Here are made-up objects, facts about them, and rows of numbers that follow some of those facts. Name the object behind each unnamed row.

Some objects and their rows:
pifu: [ -7  12  -6  12  14  -1  -2 -20  -4 -26  17   5  10  14  -3  -7   3  -4
  11  -1   0  10  -5 -27   2   8 -10  -7   5]
fluses: [  5  -4  -1  16   3   1   0 -16  -7 -17  12  15   6   7  -2 -18  -2 -12
  11 -12   6  16  -9 -20  10  -2  14  -3   5]
migur: [  6  11   2  13  12   2  -1 -10   4  -8  11   8  -2  15   3  -5  -6  -4
   5 -14   2   5 -11 -10   4 -25   5   1  -7]
brapogu: [  6  -3  -1  16   2  -1   2 -16  -8 -18  14  17   6   5  -2 -16   0  -9
  11 -12   5  16  -8 -19   8  -2  13  -2   5]
klasel: [  7   4  -4  30  11 -13   4 -17  11 -15   8   8   6  12   1  -8   0  -3
  11  -5   3  10 -13 -30  13   3  16   2   7]
klodi: [  9   7   8  17   0  -5   5 -14 -12 -14   6  17   2   3  -2 -16  -5 -10
  14  -6   2  13  -9  -7   2  -2  13  -1   2]
paster: [  6  -2   0  17   3   0   2 -15  -8 -17  13  17   6   5  -2 -17   1  -9
  11 -14   5  15  -8 -20   8  -1  14  -1   5]
voskubrik: [ 13  14  -6  10  24 -16  12 -21   3   4  -7  -5   4   9   1   9  11  -2
  16   3  -3  17   2 -17   0  -8   8 -25   0]
dotusam: [  6   9   4  18   5 -10   8 -13  -5 -16   8  15   3   4  -1  -4   6   0
   9  -5   0  11  -2 -15   0  -7  13   1   4]
bevekor: [ 10   1  -5  28   6 -10   3 -18   6 -18  11  12   4  10   1 -15  -2  -7
  14  -8   4  13 -16 -25  12   3  21   5   8]
plodun: [-10  -1   9  14  -3 -16   4 -26  -3  -8  -2  10  12  -2  -9  -5  -2  -9
   8  11  12  18  -9 -14  -2 -14   9   2  -5]
stifluk: [ 17   7  -5  25  -3 -16  10 -16   1 -23   9  18   1   3   0 -14  -8  -7
  17  -3  -1  12 -16 -16   7  -2  17   9   9]
vabi: [ -6  11  -7  10   9   3  -2 -22  -9 -30  23  10   8  10  -3 -15   1  -8
  13  -3   2  12  -7 -23   2   7  -6  -3   6]
gafles: [  1  -5   4  15   6   2   2  -9 -11  -7   3  16  10   3  -5  -2   6  -2
  -1 -19   3  12   6 -23   8  -1   2 -14   3]
fegiti: [  5  -1  -1  18   4  -2   1 -14  -4 -16  10  16   6   7  -2 -13   1  -7
   9 -12   4  14  -7 -22  10   0  13  -3   5]
fepu: [  7   8   7  17   3  -8   6 -12  -7 -11   8  13   4   6   0 -10   7   2
  12  -4   6  10  -2 -18   4  -3  10   0   2]
grobrol: [ 12  10   4  17   5  -8   1  -8   1 -13  14   4   2   6  -1  -7   1   4
  12 -11   2   8   4 -18  -4 -29   5  11   0]
zikek: [ 13  12   0  14   4  -6   4  -8   1 -13   7   8   2   8  -1  -6  -6  -1
  11 -13   0   5  -5 -13   1 -26   0   6  -5]

Facts:
fegiti β klido; dretro β bruplos; butrus β fipu; koste β tefek; faklegu β zerun; bragrim β lufu
nuse β lilel; pustil β leflo; sapugran β legira; fimisa β gamim; klido β kliflik; lobol β grugabris
drobe β gugra; bedek β kebro; skitro β brodo; kliflik β bozu; drusel β klole; gari β gekir
lidri β nagra; vadros β skobura; draflur β buflak; traple β pifu; fligron β larisal; buflak β bragrim
trestal β luzun; rotro β granen; paster β brizores; vobras β ronu; bestes β toska; mostel β vukler
rura β fuplagrer; matrulil β fepu; staskadrem β dubrak; fuplagrer β tiklim; vabriklar β bedek; klosom β gregrel
voskubrik β pustil; grugabris β fifi; grube β draflur; gugra β ribem; zubisu β vadros; pluzu β fufluk
fakun β rotro; tresti β vabi; mevol β vure; trireklol β grogrini; brasku β koste; ruklu β drakla
dalil β tagre; bragrase β rafil; fifi β braklu; kuva β bestes; nepeler β voskubrik; luzun β fefika
fular β voskel; tena β zeflek; sadru β fligron; fugibi β driviskek; loflo β mevol; bevekor β stonum
driviskek β vabriklar; vure β sarebrol; brizores β fimisa; stonum β klasel; diras β klosom; sosor β tadek
tefek β vobras; fitreri β staskadrem; dubro β dalil; zopim β flikin; granen β vokliskur; klodi β dretro
zapir β tigom; fipu β kuva; leklidas β matrulil; nagra β babrok; stifluk β bevekor; rafil β puplil
tiklim β ludi; voskel β butrus; gogan β bragrase; stuzel β pluklu; dubrak β sosor; pifu β sadru
pluklu β zekir; brapogu β lepus; pimum β plutrezu; plodun β fular; fufluk β roskizal; bruplos β sikun
tadek β nepeler; fluses β vegrakla; stemek β rame; voskul β sesozo; klole β kiflos; brodo β mostel
toska β gari; zerun β dotusam; sikun β drumabi; dreskes β plevum; roskizal β drusel; kavuk β dubro
tagre β nuse; vabi β traple; legira β notaplol; skobura β gafles; flikin β plodun; lolu β fegiti
tigom β stevil; klasel β voskul; gafles β stemek; fefika β pluzu; sarebrol ε vure; puplil ε dubrak
lugok ε klole; faklegu ε gregrel; sapugran ε stevil; fimisa ε febre; fimisa ε bestes; gamim ε fuplagrer
klido ε kuva; pefur ε klodi; drobe ε loskol; drobe ε drakla; rotres ε fakun; rotres ε klodi
lufu ε babrok; lidri ε sapugran; lidri ε pefur; draflur ε sapugran; draflur ε toska; draflur ε plodun
fligron ε stemek; babrok ε rame; babrok ε flikin; traklel ε drakla; vobras ε leklidas; sesozo ε skitro
sesozo ε diras; mostel ε dubrak; mostel ε lobol; mostel ε koste; migur ε nagra; plutrezu ε babrok
vabriklar ε dazek; voskubrik ε toska; voskubrik ε klodi; grube ε pefur; gretrore ε fligron; fakun ε voskubrik
mevol ε plodun; mevol ε gregrel; neplik ε migur; neplik ε zeflek; zikek ε zekir; trireklol ε kuva
brasku ε fuplagrer; brasku ε febre; brasku ε zubisu; gregrel ε loskol; gregrel ε dutreklol; gregrel ε leklidas
kuva ε plodun; nepeler ε diras; kipok ε vabriklar; kipok ε brizores; fular ε fipu; fular ε sapugran
kebro ε skitro; dotusam ε rotres; dotusam ε driviskek; loflo ε zubisu; vure ε migur; vure ε neplik
vure ε kebrik; brizores ε fuplagrer; stonum ε faklegu; diras ε fuplagrer; diras ε voskubrik; diras ε driviskek
dubro ε lugok; dubro ε brizores; dubro ε gregrel; klodi ε bestes; klodi ε drakla; zapir ε leklidas
zapir ε stemek; zapir ε flikin; fipu ε kebrik; nagra ε skitro; stifluk ε drobe; dutreklol ε zekir
stuzel ε fipu; stuzel ε klodi; dubrak ε klole; vukler ε kebrik; plodun ε fuplagrer; plodun ε bestes
zekir ε fuplagrer; zekir ε klole; zekir ε voskubrik; zekir ε pefur; zakal ε vukler; zakal ε lobol
fepu ε stevil; debik ε tagre; debik ε grube; stemek ε plodun; klole ε pefur; klole ε drakla
brodo ε fluses; setus ε fimisa; setus ε lidri; toska ε fuplagrer; toska ε klodi; dreskes ε kuva
gigedrar ε leklidas; gigedrar ε flikin; roskizal ε toska; vokliskur ε fuplagrer; vokliskur ε leklidas; tagre ε lugok
tagre ε plodun; grobrol ε kuva; grobrol ε driviskek; grobrol ε tabrim; grobrol ε plodun; fesko ε zekir
fesko ε nagra; fesko ε dalil; zeguk ε flikin; flikin ε voskubrik; flikin ε pefur; lolu ε roskizal
lolu ε trireklol; lolu ε grube; kebrik ε fuplagrer; kebrik ε toska; kebrik ε bestes; zabron ε klole
zabron ε ronu; klivu ε zekir; fegiti π kebrik; sarebrol π klivu; dretro π setus; puplil π regregri
butrus π pefur; koste π traklel; faklegu π malal; bragrim π sozok; nuse π tabrim; pustil π pluklo
sapugran π rotres; fimisa π loskol; bozu π kebrik; gamim π loskol; klido π kebrik; lobol π breve
drobe π zikek; bedek π pones; skitro π gretrore; kliflik π kebrik; lufu π sozok; ronu π traklel
drusel π fesko; gari π pefur; lidri π neplik; vadros π klerogo; draflur π sozok; traple π fatak
fligron π fatak; babrok π neplik; buflak π sozok; trestal π fesko; rotro π gigedrar; paster π loskol
vobras π traklel; sesozo π tremas; bestes π pefur; braklu π breve; ribem π zikek; mostel π gretrore
rura π diplu; zeflek π ferom; matrulil π febre; kiflos π fesko; staskadrem π pluklo; plutrezu π tronul
fuplagrer π diplu; vabriklar π pones; klosom π laki; dazek π skadastok; voskubrik π pluklo; grugabris π breve
grube π sozok; gugra π zikek; zubisu π klerogo; pluzu π fesko; fakun π gigedrar; tresti π fatak
mevol π klivu; grogrini π tribrudre; trireklol π tribrudre; brasku π traklel; ruklu π bafas; dalil π tabrim
gregrel π laki; bragrase π regregri; lilel π tabrim; notaplol π rotres; fifi π breve; kuva π pefur
nepeler π pluklo; luzun π fesko; fular π pefur; tena π ferom; sadru π fatak; kebro π pones
dotusam π malal; fugibi π pones; loflo π klivu; pezol π zabriplir; bevekor π tremas; vegrakla π grobrol
driviskek π pones; vure π klivu; lepus π zabron; brizores π loskol; stonum π tremas; diras π laki
sosor π pluklo; tefek π traklel; fitreri π pluklo; dubro π tabrim; zopim π pefur; granen π gigedrar
klodi π setus; zapir π pidre; fipu π pefur; leklidas π febre; nagra π neplik; stifluk π tremas
dutreklol π migur; rafil π regregri; stevil π pidre; tiklim π diplu; voskel π pefur; gogan π regregri
stuzel π dipo; dubrak π pluklo; pifu π fatak; pluklu π dipo; gekir π pefur; brapogu π zabron
vukler π gretrore; pimum π tronul; plodun π pefur; fufluk π fesko; zekir π dipo; bruplos π setus
tadek π pluklo; fluses π grobrol; rame π klerogo; drakla π bafas; fepu π febre; debik π lugok
stemek π klerogo; voskul π tremas; klole π fesko; brodo π gretrore; toska π pefur; zerun π malal
sikun π setus; dreskes π pugol; roskizal π fesko; vokliskur π gigedrar; kavuk π tabrim; tagre π tabrim
vabi π fatak; legira π rotres; skobura π klerogo; zeguk π tiban; flikin π pefur; lolu π kebrik
ludi π diplu; plevum π pugol; drumabi π setus; tigom π pidre; klasel π tremas; ramegol π skubadron
gafles π klerogo; leflo π pluklo; larisal π fatak; fefika π fesko

Rows to name:
No name comes twice in this set of rows, the named rows included.
[-15   6  10  15   5 -20   7 -22   7   2 -10   3  12   5  -6   8   8   1
   3  16  11  10  -6 -23   4 -12   0  -4  -9] -> fipu
[  6   7   5  16   4  -6   6 -15 -11 -19  11  19   1   2   0 -10  -1  -8
  10  -7   0  13  -7  -6   0  -8  16   2   3] -> diras
[  1  10   1  20  14 -11   7 -12   3 -12   3  14   4   8   2   6   4  -1
  -1  -8  -4   6  -5 -16   5  -6  10  -6   1] -> kebro
[  6   7  10  20   6  -5   2 -13  -8  -8   3  10   2  10  -2 -12   0  -6
  13   0   7  13  -5 -15   3   1   9  -6   0] -> stevil
[ 10   3   3  13  -3  -4   6 -12  -9 -13   7  19  -1   6   1 -18  -7 -11
  13  -4   7  13 -14 -11  12   0   5  -6   0] -> lobol
[  6   6   7  21   3 -11   4 -14  -6 -15   9  13   5   3  -3  -5   4   0
  11  -3   1  14   1 -17  -1  -5  11   1   6] -> klido
[ 16   9   1  16   2  -6  -1  -7   1 -12   4   5   3   9  -6  -7 -13  -4
  15  -7   1   9  -3 -15   1 -23  -4   3  -5] -> lugok
[  2  12  -6  12  11   6  -7 -15   0 -22  21   1   7  16  -4 -12  -3  -4
  15 -11   4   8  -5 -26   1 -14 -13   2  -2] -> fatak
[-14  -7  -1  14   1 -14   2 -25   6  -8  -1   6  17   2  -8  -1   8  -2
   2   3  14  14 -10 -31   8 -10   4  -2  -4] -> voskel
[  8  10   2  20   7 -14   9 -12  -4 -17   1  13   6   2  -3   1   4   0
   8  -6  -3   9   0 -17   0  -7   9   0   4] -> vokliskur
[ 10   5 -14  11  28 -15   9 -19  13   4  -3  -9  10  15   3  14  18   4
  10  -1   0  17   7 -34   8  -4   4 -29   2] -> leflo

The same objects again, as new rows of numbers:
Some rows with their names:
gretrore: [  0  -5  11  -7  -3   1  -7   8   9 -19  -1   0   4 -10  21  -7  13   3
  -1   8   5   2  -5  -1  -7  12 -22   3  -6 -10   4 -11   3 -18]
diras: [ -2  -3   7 -14  -3  -9   3   8   1 -17   6  11  10 -16  -3  -4  -7  -6
  -4   9  -7  -1   0  -5   1   9 -16  -5  -1 -14   4  -6  -2 -10]
pustil: [-14   1  10 -15  -9  -7 -13   6  22 -35  20   1  13  -6   6  -2  -9   7
   7  10 -13  -4  -7   2 -13   3 -13  -7 -11  -1   5   0  -9 -12]
trestal: [  2  -7  15 -13  -4   2   0   6   3 -15   7  13   7 -12  -5  -2 -13  -9
  -6   3  -4  -6   4 -12  -3   8 -12  -8   3 -12   9  -4  -1   1]
lidri: [ -2  -3   8 -12  -2 -10   1   9   0 -17   7  11  11 -16  -4  -4  -6  -5
  -6   8  -7   0  -2  -6   3   8 -17  -5  -1 -15   4  -8  -2  -9]
skobura: [  6  -6   9 -13  -4 -11  -2   8   1 -27   7   7  11 -11   1   1   4  -2
   1   3  -7  -5  -1   4   2   9 -15   1   0  -4   3   2  -2 -13]
pefur: [ -4 -15   5  -2  -3  -1   1   4   3 -10   6  -6   9  -5  32 -11  22  -7
  -2  19  -7  -4  -2   0  -3   9 -16  -4  -7   3  18 -12   5 -10]
klerogo: [  0  -7  13  -9  -4  -1  -5  10   1 -17   2   0   1 -11  16  -3  11   4
  -5  11   1   2  -5  -1  -7  12 -21   2  -7  -3   5 -10  -3 -22]
sosor: [  0   0  14 -10  -1  -4  -9   4  10 -36  16   6  12  -8   7   0   4   0
  -3   4 -11   2  -4   8   0  11  -9  -3  -9  -8   4   3 -12 -10]
plodun: [  4 -10  -1  -6  -6 -11   1   6   5 -21  10   4  17  -9   9  -2  12  -7
   0   8 -12  -8   1   5   4   7 -14  -5   0  -4  12   0   4  -5]
fimisa: [  7  -6   3 -13  -6  -7  -3  10   4 -27   8   9  10 -13   0   2   4  -1
   0   5  -8  -7   2   4   0   9 -16  -4   0  -6   5   2   0 -12]
ferom: [  0  -8  10 -10  -5   3  -6  10   3 -17   2   1   1 -11  17  -3  10   3
  -5  13   1   0  -2  -1 -10  12 -20  -1  -8  -3   7 -10  -2 -21]
malal: [  0  -8  12 -10  -4   1  -5  10   3 -17   3   0   1 -10  17  -4  10   3
  -5  11   1   0  -4  -1  -8  12 -20   1  -8  -2   6 -10  -2 -21]
gamim: [  0  -2   9  -8  -2  -8  -5   3   7 -31   5   3  12 -11   7  -1   3  -3
   3  -1  -5  -2   0   4   3   6 -19   0  -1  -7   2   6  -5 -12]
fitreri: [ -3  -1  11 -14  -2  -5  -1   8   6 -23  14  15  12 -14   1  -7  -7  -4
  -8  10 -10   3  -5  -2   0  14  -7  -7  -8 -19   3  -9  -6  -7]
dalil: [  7  -7   7 -14  -5  -9  -2  12  -4 -25  11   8   9 -12  -4   5   4   0
  -3   8 -11  -5   1   6   0   7 -15  -4   0  -1   5   2  -3 -14]
klivu: [ -2  -8  13 -10  -4   1  -4   8   5 -20  -1   0   0 -11  23  -8   9   1
   0   8   3   1  -4  -1  -7  14 -20   3  -7  -5   4  -9  -1 -19]
voskel: [ -8  -4   7  -5   0  -9  -4  -1   8 -23  11  -3  15  -8  11  -2  11  -8
   3   9 -13  -4   0   3   2   0 -19  -7  -2   2  14   7  -6  -8]

Which object is each row?
No name comes twice in this set of rows, the named rows included.
[-12   3  13 -14  -5  -5 -13   4  20 -34  18   2  12  -7   6  -1  -4   4
   6   9 -13  -1  -7   2 -11   4 -13  -7 -11  -3   6   1 -12 -13] -> voskubrik
[  5  -6  14  -8  -4   6  -9   3   7 -26   9   4   8  -8   0   6  -2  -4
  -3  -2  -6  -9   6  -1  -4   3 -16  -7   3  -4   9   7  -4  -3] -> pluzu
[ 12   3  24 -14   5 -12  -5   4  10 -17   7  10  14 -11  -9  -7  19  -3
   8   6  -5  -2  -6  -5  -1   8 -17   2   5 -16   6  -9  10  -8] -> plutrezu
[ -8  -3  17  -8  -4   2 -14   2  14 -25  11  -1   8  -8   0   6  -4  -1
   2  -2  -5  -4   0  -6  -7  -4 -20  -9   0  -1  11   8  -9  -3] -> roskizal
[-11   0  13 -11  -2  -9  -8   2  11 -30   7  -1   8 -12   7  -2  -1  -2
  10   1  -8  -1  -2   0  -2   0 -23  -3  -3  -1   4   7 -10 -14] -> sesozo
[  2 -14  15  -6  -9  24 -11  10   9 -15   2   2  -4  -7  18   2   0  -1
  -7   0   6  -7   4 -11 -15   7 -17  -9  -3  -8  13  -7   3  -3] -> fesko
[ -6   3  17 -12   0  -3 -11   1  13 -34  16   4  11  -9   8  -2   3  -1
   1   6 -12   2  -4   5  -3   9 -11  -6 -10  -5   5   6 -17 -12] -> tadek
[ -3  -4  16  -7  -4   4 -13   2  10 -25  10   1   8  -8  -2   7  -1  -3
  -2  -2  -5  -4   2  -4  -5  -2 -19  -9   1  -3  11   9  -9  -3] -> fufluk
[-13  -4   6  -6  -2 -11  -6   0  12 -23  13  -5  15  -8  10  -2   8  -7
   6  10 -14  -4  -2   1  -1  -2 -20  -9  -3   3  14   6  -6  -8] -> butrus
[ 15   1  19 -12   2 -10  -6   5   8 -24  10   6  15  -7 -10   0  17   2
   2   8  -9  -5  -2   4  -2   7 -16   3   6 -10   5  -7   8 -11] -> babrok
[ -6  -8   1  -6  -1 -13   4   6   1 -12  10   6  17 -13   4  -7   2 -10
  -6  11 -11  -1  -3  -5   8   5 -15  -9   0 -12  11  -9   2  -2] -> zopim
[  1   9  29 -11   7 -13 -13  -1  12 -22  15  -3  14  -5 -15   4  17   6
   4  14 -12   0  -5   0  -9  -4 -23   0   5  -1   8  -3  -2 -16] -> rame
[-13  -7  16 -10 -10  -2 -14   6  16 -27  14  -3   9  -4   0   5 -14   4
   6  -2  -6  -9  -3  -8 -12  -7 -19  -7   0   3   9   2  -4  -3] -> klole
[  2   1   9 -11  -2  -8  -4   5  11 -25   5   7  13 -12   0  -3   5  -3
   5   5  -6  -3  -1  -1  -1   7 -19  -2   1 -14   4  -2   3 -10] -> zeguk
[ -1  -3   6 -12  -5  -8  -3   6   9 -25   5   8  11 -13   4  -4  -1  -4
   4   3  -5  -3  -2  -1   1   8 -18  -3  -2 -10   3   1  -1 -10] -> debik

The same objects again, as new rows of numbers:
Some objects and their rows:
zekir: [  3  -9   1  -5  -9  12 -10 -21  -8   5  -8   4  -6   2   3]
gari: [ 13   5  18  14  -8  11   4 -18   4  12 -14   6 -12  24   9]
diplu: [ 11  -5   4  -6   9 -12   1  -4  -4   1 -11 -12  16  -6   1]
bevekor: [ 17  -6 -19  -8  -9  -5   4  14  -8   8   0 -10  -1  -1   9]
ronu: [  4 -14   0  -1 -11  15  -8 -10   2   6  -7  20  -2  -6  -1]
lolu: [ 20  -6 -24 -11  -3  -9   4  20 -15   7   0 -20   0   9  14]
pugol: [ 15  -7  10  -9   7  -2   1  -8  -3  -1 -13 -16  16  -4   2]
ferom: [ 10  -5   5  -6  10 -12   1  -4  -3   0 -11 -12  17  -5   0]
vabi: [ 17  -5 -24  -9 -11  -4   4  15  -8   9  -1 -12  -1  -2   8]
fatak: [ 16 -10  -8  -6   8  -3  -5  -3   1   2 -19 -11  15 -10  -1]
drumabi: [  2  -8  -1  -6  -9  13 -10 -21  -7   6  -7   4  -7   1   2]
ramegol: [ 14  -7  -8 -10 -11   6   1  -3  -7   2  -6  -7  -1   5   5]
dazek: [  9  25 -15 -18   5  11  10   2   7  -7  -4  14  -7 -19  18]
kavuk: [ 26  -8 -18 -13 -14   2   8  16  -7   5  -1 -19   0   1  12]
staskadrem: [  5 -14   8  -8 -11   1   0  40  -3 -18   2 -15  -9   8  18]
lobol: [ 21 -16 -11  -7 -16   2  18  31 -12  10   2   3  13  -6   8]
klosom: [  9  -6 -11  -6  -8  -3  -1   3  -7   6  -1  -4  -3   1   7]
sozok: [ 16 -10   0  -6  10  -5  -4  -3   2  -2 -16 -11  15  -5   1]

Which object is each row?
No name comes twice in this set of rows, the named rows included.
[ -9 -12  17  -9  -9   6  -9  12 -17 -15  -2 -15 -14  16  16] -> nepeler
[-14 -10  38  -6   5  -9  -2  24  -7 -24  -4 -17   6   2   8] -> pluklo
[ 28   3   5   9  -6   2  13   3  -3  11 -13 -14  -8  32  18] -> fular
[  2 -17  -8  -5   0  11   2   6 -25  13  -5  12   8  10   6] -> mostel
[ 11   5  19  14  -8  12   2 -21   4  13 -15   8 -13  24   8] -> gekir
[ 14 -19   5  -5  18   0   0   3 -12   1 -18  -4  25   4   4] -> zakal
[  3  -9   8 -10 -13  -6   6  43 -10 -14   8 -20  -7   7  18] -> fitreri
[ 14   7  14  17 -12  -2  10  -7   8  12 -10   9 -10  15   8] -> bestes
[  0 -22  13  -7  -9  12   3  43 -11 -13   0  -1  -1  10  16] -> dubrak
[ -1 -18   1  -7   0  24  -7 -12 -24  12 -10  12   3  12   4] -> puplil

